Here is a tiny trained network, its code and every weight. The questions are about switching its units off for an input and a class, where a switched-off unit gives its printed mean instead of its output.

import numpy as np


def w(rows, s, z=0):
    codes = np.array(rows[::2]) - 128.0
    scale = np.full(codes.shape[1], s)
    scale[-1] = z or s
    return codes * scale


def f(y):
    return y / 2 * (1 + np.tanh(0.7978845608 * (y + 0.044715 * y**3)))


def log_softmax(a):
    a = a - a.max(-1, keepdims=True)
    return a - np.log(np.exp(a).sum(-1, keepdims=True))


def net(x, mask):
    res = np.array(x, float).reshape(1, 2) / 4 @ E
    y = f(res @ A[0][:, :-1].T + A[0][:, -1])
    res = res + np.where(mask, y, B[0][:, -1]) @ B[0][:, :-1]
    return log_softmax(res[-1] @ U[:, :-1].T + U[:, -1])


A, B = {}, {}
E = w([
[114,157,8,200,173,38,151],'x0',
[156,89,106,190,110,201,87],'x1',
],0.015)
A[0] = w([
[127,120,163,144,197,148,164,254],'neuron 1',
[89,135,214,109,58,166,115,96],'neuron 2',
[72,182,160,71,186,95,183,115],'neuron 3',
[232,14,127,56,98,149,158,169],'neuron 4',
[222,19,144,224,112,167,26,178],'neuron 5',
[65,197,69,155,208,90,190,240],'neuron 6',
[131,66,75,169,154,60,139,68],'neuron 7',
[158,63,186,68,72,115,61,81],'neuron 8',
[198,94,114,178,128,195,53,104],'neuron 9',
[183,119,123,170,139,165,15,73],'neuron 10',
[1,192,182,71,144,86,148,112],'neuron 11',
],0.009)
B[0] = w([
[190,247,133,51,160,180,128,194],'neuron 1',
[63,98,120,119,97,68,89,205],'neuron 2',
[76,117,145,183,96,188,173,181],'neuron 3',
[129,141,110,90,80,103,96,204],'neuron 4',
[104,202,173,158,94,167,145,254],'neuron 5',
[69,188,160,102,95,129,57,255],'neuron 6',
[78,105,114,146,112,67,111,177],'neuron 7',
[69,72,106,129,71,70,81,194],'neuron 8',
[123,138,174,195,126,90,119,199],'neuron 9',
[69,90,151,192,197,104,176,171],'neuron 10',
[47,193,164,231,127,128,194,186],'neuron 11',
],0.012,0.015)
U = w([
[78,134,254,234,140,139,223,106],'0',
[59,91,101,132,90,59,45,113],'1',
[140,190,189,73,141,198,108,254],'2',
[182,97,98,74,189,115,194,89],'3',
[137,51,101,135,117,151,178,90],'4',
[141,95,172,134,216,90,158,89],'5',
[169,123,77,77,197,162,168,85],'6',
],0.0096)

Each question gives the input, the list of numbers given to net, and the class t.
The units are the neurons (one row each of A and B). Each row of codes is followed by its name. A weight is (code - 128) times the scale printed after its matrix; where a second scale follows, it is the last column's (A, B and U).
mask holds one flag per neuron, in row order. A switched-off neuron (its flag False) gives its mean, the last column of its row in B, instead of its output. The means were averaged over made-up inputs and are rounded, as every weight is.
A unit's drop is (log p(t) with every unit on - log p(t) with that unit switched off) / (log p(t) with every unit on - log p(t) with every unit switched off).
The circuit of an input: a set's keep is (log p(t) with only the set's units on - log p(t) with every unit switched off) / (log p(t) with every unit on - log p(t) with every unit switched off). Starting from all 11 units, units are removed one at a time, each time the one whose removal leaves the highest keep (on an exact tie, the one counted first), for as long as the keep stays at least 0.8.
units of the circuit, in order: the units of the circuit, biggest drop first
k most important neurons: the k neurons with the biggest drops, biggest first
drop of u: that unit's drop, to one decimal
input [-2,3], class 2: units of the circuit, in order	[neuron 11; neuron 7]
input [-3,3], class 2: units of the circuit, in order	[neuron 11]
input [0,3], class 2: units of the circuit, in order	[neuron 11; neuron 8]
input [-8,6], class 1: 4 most important neurons	[neuron 8; neuron 2; neuron 4; neuron 11]
input [6,-6], class 0: 3 most important neurons	[neuron 11; neuron 3; neuron 8]
input [6,6], class 0: 2 most important neurons	[neuron 5; neuron 8]
input [-6,2], class 1: 2 most important neurons	[neuron 8; neuron 2]
input [3,0], class 2: 2 most important neurons	[neuron 8; neuron 2]
input [8,-8], class 0: 3 most important neurons	[neuron 11; neuron 3; neuron 8]
input [5,-7], class 0: 2 most important neurons	[neuron 11; neuron 3]
input [3,3], class 2: drop of neuron 8	0.3
input [-6,-3], class 1: drop of neuron 9	0.0
input [2,-1], class 2: drop of neuron 8	0.2
input [-6,3], class 1: units of the circuit, in order	[neuron 8]
